Here is a tiny trained network, its code and every weight. The questions are about switching its units off for an input and a class, where a switched-off unit gives its printed mean instead of its output.

import numpy as np


def w(rows, s, z=0):
    codes = np.array(rows[::2]) - 128.0
    scale = np.full(codes.shape[1], s)
    scale[-1] = z or s
    return codes * scale


def norm(h):
    return h / np.sqrt((h * h).mean(-1, keepdims=True) + 1e-5)


def f(y):
    return np.maximum(y, 0)


def log_softmax(a):
    a = a - a.max(-1, keepdims=True)
    return a - np.log(np.exp(a).sum(-1, keepdims=True))


def net(x, mask):
    res = np.array(x, float).reshape(1, 4) / 4 @ E
    u = 0
    for l in range(4):
        y = f(norm(res) @ A[l][:, :-1].T + A[l][:, -1])
        res = res + np.where(mask[u : u + 7], y, B[l][:, -1]) @ B[l][:, :-1]
        u += 7
    return log_softmax(norm(res)[-1] @ U[:, :-1].T + U[:, -1])


A, B = {}, {}
E = w([
[94,101,191,195,178],'x0',
[1,135,148,117,84],'x1',
[128,128,126,129,129],'x2',
[167,42,111,246,75],'x3',
],0.0075)
A[0] = w([
[157,213,170,85,52,245],'0.n1',
[185,110,112,189,2,147],'0.n2',
[117,144,119,71,185,67],'0.n3',
[207,81,160,55,92,143],'0.n4',
[127,109,187,205,171,5],'0.n5',
[24,85,126,140,88,104],'0.n6',
[107,92,194,120,163,134],'0.n7',
],0.0095,0.0018)
B[0] = w([
[99,165,137,55,136,212],'0.n1',
[130,143,210,68,92,254],'0.n2',
[95,102,233,178,126,201],'0.n3',
[153,124,97,75,235,189],'0.n4',
[142,255,163,176,115,204],'0.n5',
[114,63,41,145,155,220],'0.n6',
[137,224,42,145,190,186],'0.n7',
],0.006,0.0058)
A[1] = w([
[111,132,92,113,86,206],'1.n1',
[116,78,163,89,169,1],'1.n2',
[139,158,113,2,153,135],'1.n3',
[76,77,143,129,51,143],'1.n4',
[157,98,96,149,18,126],'1.n5',
[178,157,163,152,159,83],'1.n6',
[136,109,113,40,135,52],'1.n7',
],0.0089,0.0016)
B[1] = w([
[66,54,45,86,120,163],'1.n1',
[67,88,154,125,120,145],'1.n2',
[120,100,143,131,65,254],'1.n3',
[89,60,120,158,164,183],'1.n4',
[150,172,254,162,100,183],'1.n5',
[163,75,87,89,204,195],'1.n6',
[163,148,111,196,115,186],'1.n7',
],0.0088,0.0063)
A[2] = w([
[152,132,138,172,105,188],'2.n1',
[154,75,119,79,58,39],'2.n2',
[196,93,129,55,130,128],'2.n3',
[103,200,254,156,189,148],'2.n4',
[112,174,217,225,147,34],'2.n5',
[39,86,97,77,117,252],'2.n6',
[238,64,148,132,197,158],'2.n7',
],0.0084,0.0022)
B[2] = w([
[61,95,182,3,214,167],'2.n1',
[146,199,47,215,30,170],'2.n2',
[81,76,143,196,180,196],'2.n3',
[185,219,158,83,95,237],'2.n4',
[222,157,121,178,99,198],'2.n5',
[210,131,126,130,248,233],'2.n6',
[26,113,93,106,166,253],'2.n7',
],0.0075,0.0063)
A[3] = w([
[184,143,134,143,193,251],'3.n1',
[140,135,154,174,134,96],'3.n2',
[151,109,101,108,35,88],'3.n3',
[81,147,102,89,171,87],'3.n4',
[129,135,254,29,151,198],'3.n5',
[114,163,137,145,164,75],'3.n6',
[103,120,103,218,221,216],'3.n7',
],0.012,0.0017)
B[3] = w([
[44,115,90,134,47,236],'3.n1',
[241,227,172,120,117,159],'3.n2',
[141,254,80,64,140,159],'3.n3',
[141,86,157,158,121,198],'3.n4',
[177,66,171,235,112,252],'3.n5',
[143,170,37,33,64,177],'3.n6',
[91,109,84,48,154,254],'3.n7',
],0.0086)
U = w([
[37,20,112,108,175,212],'0',
[164,111,254,196,65,2],'1',
[125,209,116,101,81,156],'2',
],0.015,0.00076)

Each question gives the input, the list of numbers given to net, and the class t.
The units are the neurons (one row each of A and B). Each row of codes is followed by its name. A weight is (code - 128) times the scale printed after its matrix; where a second scale follows, it is the last column's (A, B and U).
mask holds one flag per neuron, layer by layer. A switched-off neuron (its flag False) gives its mean, the last column of its row in B, instead of its output. The means were averaged over made-up inputs and are rounded, as every weight is.
A unit's drop is (log p(t) with every unit on - log p(t) with that unit switched off) / (log p(t) with every unit on - log p(t) with every unit switched off).
The circuit of an input: a set's keep is (log p(t) with only the set's units on - log p(t) with every unit switched off) / (log p(t) with every unit on - log p(t) with every unit switched off). Starting from the 12 units with the biggest drops (on a tie, the unit counted first), units are removed one at a time, each time the one whose removal leaves the highest keep (on an exact tie, the one counted first), for as long as the keep stays at least 0.8.
units of the circuit, in order: the units of the circuit, biggest drop first
most important unit: the unit with the biggest drop
top k neurons: the k neurons with the biggest drops, biggest first
k most important neurons of layer l: the k neurons of layer l with the biggest drops, biggest first
drop of u: that unit's drop, to one decimal
input [-4,-6,0,-7], class 1: units of the circuit, in order -> (3.n5, 0.n3)
input [-5,0,-1,-6], class 1: most important neuron of layer 0 -> (0.n3)
input [-7,7,7,-4], class 0: top 4 neurons -> (2.n4, 2.n6, 2.n5, 0.n2)
input [8,4,0,-6], class 2: 2 most important neurons of layer 1 -> (1.n5, 1.n3)
input [-5,5,0,6], class 1: top 2 neurons -> (1.n5, 0.n2)
input [2,-7,-8,7], class 0: top 3 neurons -> (1.n6, 2.n7, 0.n4)
input [-5,4,1,-5], class 1: top 3 neurons -> (0.n3, 0.n1, 3.n7)
input [7,-7,3,2], class 0: top 2 neurons -> (1.n6, 2.n7)
input [-6,-7,-5,0], class 0: 2 most important neurons of layer 2 -> (2.n3, 2.n7)
input [-7,-8,-7,-7], class 0: 4 most important neurons of layer 0 -> (0.n4, 0.n2, 0.n5, 0.n3)
input [7,2,-7,-4], class 2: top 2 neurons -> (0.n7, 0.n2)
input [4,-4,5,3], class 0: top 3 neurons -> (1.n6, 2.n7, 1.n5)
input [7,-6,3,-3], class 2: 2 most important neurons of layer 0 -> (0.n5, 0.n6)
input [5,-4,0,1], class 2: most important neuron of layer 1 -> (1.n1)
input [-4,-5,2,2], class 0: 2 most important neurons of layer 2 -> (2.n3, 2.n7)
input [8,2,-5,5], class 2: top 2 neurons -> (0.n5, 3.n5)
input [-1,0,-6,2], class 1: top 2 neurons -> (0.n7, 0.n1)
input [-5,4,-5,7], class 1: top 2 neurons -> (1.n5, 1.n4)
input [-4,1,6,-5], class 1: drop of 0.n3 -> 0.7
input [-4,3,-5,6], class 1: most important unit -> 1.n5
